Below are the code and all the weights of a small trained network. Each question names an input and a target symbol and asks about switching units off, where a switched-off unit gives its printed mean instead of its output.

import numpy as np


def w(rows, s, z=0):
    codes = np.array(rows[::2]) - 128.0
    scale = np.full(codes.shape[1], s)
    scale[-1] = z or s
    return codes * scale


def norm(h):
    return h / np.sqrt((h * h).mean(-1, keepdims=True) + 1e-5)


def f(y):
    return y / 2 * (1 + np.tanh(0.7978845608 * (y + 0.044715 * y**3)))


def softmax(a):
    e = np.exp(a - a.max(-1, keepdims=True))
    return e / e.sum(-1, keepdims=True)


def log_softmax(a):
    a = a - a.max(-1, keepdims=True)
    return a - np.log(np.exp(a).sum(-1, keepdims=True))


def net(x, mask):
    ids = ['δεηλμσ'.index(c) for c in x.split()]
    T = len(ids)
    res = E[ids] + P[:T]
    u = 0
    for l in range(2):
        q, k, v = (norm(res) @ M[l].T for M in (Q, K, V))
        z = softmax(np.where(np.tri(T) > 0, q @ k.T / 4**0.5, -1e9)) @ v
        res = res + np.where(mask[u], z, O[l][:, -1]) @ O[l][:, :-1]
        u += 1
        y = f(norm(res) @ A[l][:, :-1].T + A[l][:, -1])
        res = res + np.where(mask[u : u + 12], y, B[l][:, -1]) @ B[l][:, :-1]
        u += 12
    return log_softmax(norm(res)[-1] @ U[:, :-1].T + U[:, -1])


Q, K, V, O, A, B = {}, {}, {}, {}, {}, {}
E = w([
[111,58,4,191,131],'δ',
[107,101,148,74,217],'ε',
[98,166,131,117,117],'η',
[101,47,33,94,148],'λ',
[125,180,115,170,190],'μ',
[199,78,69,141,133],'σ',
],0.026)
P = w([
[196,202,67,85,87],'0',
[1,150,133,151,125],'1',
[71,157,129,151,159],'2',
[50,159,36,132,136],'3',
[118,81,46,94,219],'4',
[104,100,118,160,158],'5',
[137,191,182,119,207],'6',
[118,198,100,138,143],'7',
],0.0077)
Q[0] = w([
[112,92,145,71,134],'L0H1',
[48,65,192,227,95],'L0H1',
[107,144,98,114,64],'L0H1',
[118,188,11,57,179],'L0H1',
],0.011)
K[0] = w([
[151,153,131,181,91],'L0H1',
[167,62,255,195,74],'L0H1',
[131,126,101,138,193],'L0H1',
[227,234,18,27,147],'L0H1',
],0.0095)
V[0] = w([
[60,78,76,175,140],'L0H1',
[196,164,118,175,252],'L0H1',
[204,162,43,168,130],'L0H1',
[56,175,96,223,151],'L0H1',
],0.013)
O[0] = w([
[138,219,84,43,88,209],'L0H1',
[189,167,101,162,245,197],'L0H1',
[231,194,201,163,154,254],'L0H1',
[96,218,149,173,132,242],'L0H1',
],0.011,0.0057)
A[0] = w([
[134,38,108,91,83,8],'L0N1',
[112,52,114,191,183,51],'L0N2',
[140,121,183,158,60,172],'L0N3',
[119,117,174,117,209,143],'L0N4',
[74,181,91,92,172,152],'L0N5',
[43,98,121,179,160,97],'L0N6',
[153,119,63,252,43,226],'L0N7',
[97,62,143,177,77,50],'L0N8',
[238,68,160,196,145,88],'L0N9',
[62,144,221,38,203,115],'L0N10',
[167,200,117,193,113,21],'L0N11',
[163,174,138,90,52,183],'L0N12',
],0.013,0.0018)
B[0] = w([
[185,205,32,80,139,141],'L0N1',
[90,108,11,169,98,165],'L0N2',
[70,211,193,97,136,131],'L0N3',
[204,111,163,159,187,183],'L0N4',
[81,181,205,60,180,254],'L0N5',
[17,94,97,152,146,165],'L0N6',
[74,134,191,205,2,188],'L0N7',
[58,205,166,34,176,134],'L0N8',
[254,189,132,112,78,158],'L0N9',
[174,4,215,191,36,211],'L0N10',
[83,184,219,167,147,223],'L0N11',
[21,27,115,115,92,168],'L0N12',
],0.015,0.0082)
Q[1] = w([
[202,53,254,129,135],'L1H1',
[137,102,67,195,89],'L1H1',
[219,116,106,53,120],'L1H1',
[137,10,90,72,194],'L1H1',
],0.0065)
K[1] = w([
[53,158,28,150,177],'L1H1',
[121,235,171,166,237],'L1H1',
[2,97,180,66,111],'L1H1',
[101,217,169,220,42],'L1H1',
],0.0056)
V[1] = w([
[94,155,124,146,249],'L1H1',
[167,101,64,33,155],'L1H1',
[98,195,171,43,105],'L1H1',
[68,170,40,161,112],'L1H1',
],0.022)
O[1] = w([
[80,134,104,96,250,211],'L1H1',
[220,130,68,53,149,2],'L1H1',
[106,226,200,45,82,203],'L1H1',
[61,180,16,167,100,143],'L1H1',
],0.017,0.0075)
A[1] = w([
[201,32,135,140,78,252],'L1N1',
[111,176,141,112,122,83],'L1N2',
[135,165,111,204,128,193],'L1N3',
[144,67,151,83,69,150],'L1N4',
[112,137,101,114,82,169],'L1N5',
[94,80,202,76,188,83],'L1N6',
[194,147,125,86,116,95],'L1N7',
[128,142,170,218,104,94],'L1N8',
[157,152,249,106,106,116],'L1N9',
[138,92,133,123,244,169],'L1N10',
[35,104,153,142,82,98],'L1N11',
[161,178,103,75,76,161],'L1N12',
],0.015,0.0023)
B[1] = w([
[68,96,5,80,90,166],'L1N1',
[131,158,153,137,96,178],'L1N2',
[121,94,64,194,147,182],'L1N3',
[207,175,113,57,85,147],'L1N4',
[125,178,88,107,125,152],'L1N5',
[135,171,88,30,100,213],'L1N6',
[140,142,116,144,204,154],'L1N7',
[165,102,97,228,95,216],'L1N8',
[199,25,159,115,58,255],'L1N9',
[107,179,153,22,51,235],'L1N10',
[164,106,36,101,171,242],'L1N11',
[142,203,137,192,159,178],'L1N12',
],0.018,0.0086)
U = w([
[62,87,137,168,76,131],'δ',
[145,1,138,102,149,191],'ε',
[45,83,173,107,59,206],'η',
[113,104,63,72,126,161],'λ',
[121,113,193,163,222,50],'μ',
[201,127,115,136,85,6],'σ',
],0.0091,0.0018)

Each question gives the input, a string of symbols that net reads in full, and the target symbol t.
The units are the heads (4 rows each of Q, K, V and O) and the neurons (one row each of A and B). Each row of codes is followed by its name. A weight is (code - 128) times the scale printed after its matrix; where a second scale follows, it is the last column's (O, A, B and U).
mask holds one flag per unit, layer by layer, with each layer's heads first. A switched-off unit (its flag False) gives its mean, the last column of its rows in O or B, instead of its output. The means were averaged over made-up inputs and are rounded, as every weight is.
A unit's drop is (log p(t) with every unit on - log p(t) with that unit switched off) / (log p(t) with every unit on - log p(t) with every unit switched off).
The circuit of an input: a set's keep is (log p(t) with only the set's units on - log p(t) with every unit switched off) / (log p(t) with every unit on - log p(t) with every unit switched off). Starting from the 12 units with the biggest drops (on a tie, the unit counted first), units are removed one at a time, each time the one whose removal leaves the highest keep (on an exact tie, the one counted first), for as long as the keep stays at least 0.8.
units of the circuit, in order: the units of the circuit, biggest drop first
k most important neurons: the k neurons with the biggest drops, biggest first
k most important neurons of layer l: the k neurons of layer l with the biggest drops, biggest first
drop of u: that unit's drop, to one decimal
input λ η δ, target σ: units of the circuit, in order : (L1H1; L0H1; L0N11)
input μ ε σ ε σ δ η, target μ: units of the circuit, in order : (L0H1)
input ε η η λ σ σ, target λ: 2 most important neurons of layer 0 : (L0N11; L0N7)
input σ η ε η, target ε: units of the circuit, in order : (L1H1; L0H1)
input ε μ η μ, target λ: units of the circuit, in order : (L0H1; L1N10; L1H1; L0N2)
input σ ε λ ε η μ η, target ε: units of the circuit, in order : (L0H1; L1H1)
input ε μ η λ η λ ε η, target λ: 2 most important neurons of layer 0 : (L0N2; L0N11)
input δ η η δ σ, target η: units of the circuit, in order : (L1H1; L0H1)
input ε ε λ μ ε, target λ: units of the circuit, in order : (L1H1; L1N10; L0H1)
input λ η η σ σ ε η, target σ: units of the circuit, in order : (L1H1; L0H1; L0N5)
input λ δ η, target σ: units of the circuit, in order : (L1H1; L0N11)
input μ ε δ, target μ: units of the circuit, in order : (L0H1; L1H1)
input ε μ λ η ε σ, target λ: 3 most important neurons of layer 1 : (L1N10; L1N9; L1N8)
input λ ε δ, target σ: 2 most important neurons : (L0N7; L1N4)
input λ μ ε ε μ ε ε, target ε: 2 most important neurons : (L0N10; L1N9)
input η δ λ δ η η σ, target δ: most important neuron of layer 0 : (L0N7)
input ε ε η μ λ σ ε η, target λ: 2 most important neurons of layer 0 : (L0N2; L0N7)
input ε λ λ μ μ η ε, target λ: drop of L1H1 : 1.2
input λ λ ε, target σ: drop of L1N12 : 0.1
input μ μ η λ, target μ: drop of L0H1 : 0.3
